Here is a tiny trained network, its code and every weight. The questions are about switching its units off for an input and a class, where a switched-off unit gives its printed mean instead of its output.

import numpy as np


def w(rows, s, z=0):
    codes = np.array(rows[::2]) - 128.0
    scale = np.full(codes.shape[1], s)
    scale[-1] = z or s
    return codes * scale


def f(y):
    return np.maximum(y, 0)


def log_softmax(a):
    a = a - a.max(-1, keepdims=True)
    return a - np.log(np.exp(a).sum(-1, keepdims=True))


def net(x, mask):
    res = np.array(x, float).reshape(1, 5) / 4 @ E
    y = f(res @ A[0][:, :-1].T + A[0][:, -1])
    res = res + np.where(mask, y, B[0][:, -1]) @ B[0][:, :-1]
    return log_softmax(res[-1] @ U[:, :-1].T + U[:, -1])


A, B = {}, {}
E = w([
[186,139,181,183,162,31],'x0',
[243,173,61,141,69,110],'x1',
[172,39,201,151,135,229],'x2',
[148,24,49,109,222,65],'x3',
[169,137,234,2,103,71],'x4',
],0.0087)
A[0] = w([
[140,11,69,115,194,97,187],'neuron 1',
[25,139,113,143,96,235,188],'neuron 2',
[208,198,155,90,18,126,142],'neuron 3',
[218,165,128,220,115,116,196],'neuron 4',
[90,254,106,69,146,13,145],'neuron 5',
[182,143,201,103,71,98,253],'neuron 6',
],0.0085,0.0032)
B[0] = w([
[200,93,61,112,119,53,255],'neuron 1',
[112,186,98,252,138,179,245],'neuron 2',
[120,68,164,63,51,84,238],'neuron 3',
[172,185,179,119,169,29,224],'neuron 4',
[145,209,187,171,68,93,238],'neuron 5',
[106,93,139,98,113,57,231],'neuron 6',
],0.012,0.0091)
U = w([
[119,173,41,177,59,165,181],'0',
[135,140,169,97,158,176,21],'1',
[148,171,101,144,141,104,3],'2',
[65,110,178,167,179,238,137],'3',
[133,189,159,181,161,90,217],'4',
[227,115,88,109,105,177,215],'5',
[151,52,47,110,208,87,96],'6',
[120,86,246,58,83,93,151],'7',
],0.012,0.0056)

Each question gives the input, the list of numbers given to net, and the class t.
The units are the neurons (one row each of A and B). Each row of codes is followed by its name. A weight is (code - 128) times the scale printed after its matrix; where a second scale follows, it is the last column's (A, B and U).
mask holds one flag per neuron, in row order. A switched-off neuron (its flag False) gives its mean, the last column of its row in B, instead of its output. The means were averaged over made-up inputs and are rounded, as every weight is.
A unit's drop is (log p(t) with every unit on - log p(t) with that unit switched off) / (log p(t) with every unit on - log p(t) with every unit switched off).
The circuit of an input: a set's keep is (log p(t) with only the set's units on - log p(t) with every unit switched off) / (log p(t) with every unit on - log p(t) with every unit switched off). Starting from all 6 units, units are removed one at a time, each time the one whose removal leaves the highest keep (on an exact tie, the one counted first), for as long as the keep stays at least 0.8.
circuit, biggest first: the units of the circuit, biggest drop first
unit that matters most: the unit with the biggest drop
k most important neurons: the k neurons with the biggest drops, biggest first
drop of u: that unit's drop, to one decimal
input [7,-1,-2,-4,0], class 7: unit that matters most : neuron 2
input [-6,-4,-5,2,0], class 0: circuit, biggest first : neuron 4; neuron 2
input [-6,-2,4,-6,2], class 3: circuit, biggest first : neuron 2; neuron 1
input [-5,5,7,7,8], class 6: circuit, biggest first : neuron 1; neuron 5
input [-6,6,-8,8,1], class 0: circuit, biggest first : neuron 5; neuron 4
input [-7,-4,6,2,3], class 0: 2 most important neurons : neuron 2; neuron 1
input [1,-4,-1,0,-8], class 0: circuit, biggest first : neuron 2; neuron 4
input [3,4,1,8,8], class 6: 3 most important neurons : neuron 1; neuron 4; neuron 3
input [-8,-3,2,3,-1], class 0: 2 most important neurons : neuron 2; neuron 1
input [7,-7,8,-7,-7], class 3: 2 most important neurons : neuron 1; neuron 5
input [-2,8,3,-2,-8], class 4: 2 most important neurons : neuron 4; neuron 1
input [2,-7,-4,-4,-7], class 0: 2 most important neurons : neuron 4; neuron 2
input [5,-2,-5,-1,3], class 7: 2 most important neurons : neuron 2; neuron 6
input [2,8,-8,2,2], class 7: 2 most important neurons : neuron 3; neuron 2
input [5,-1,-7,-1,3], class 7: circuit, biggest first : neuron 2
input [-6,-1,5,5,6], class 6: drop of neuron 5 : 0.2
input [5,8,-4,-7,-4], class 7: drop of neuron 3 : 0.7
input [2,1,-3,0,2], class 7: drop of neuron 2 : 0.8
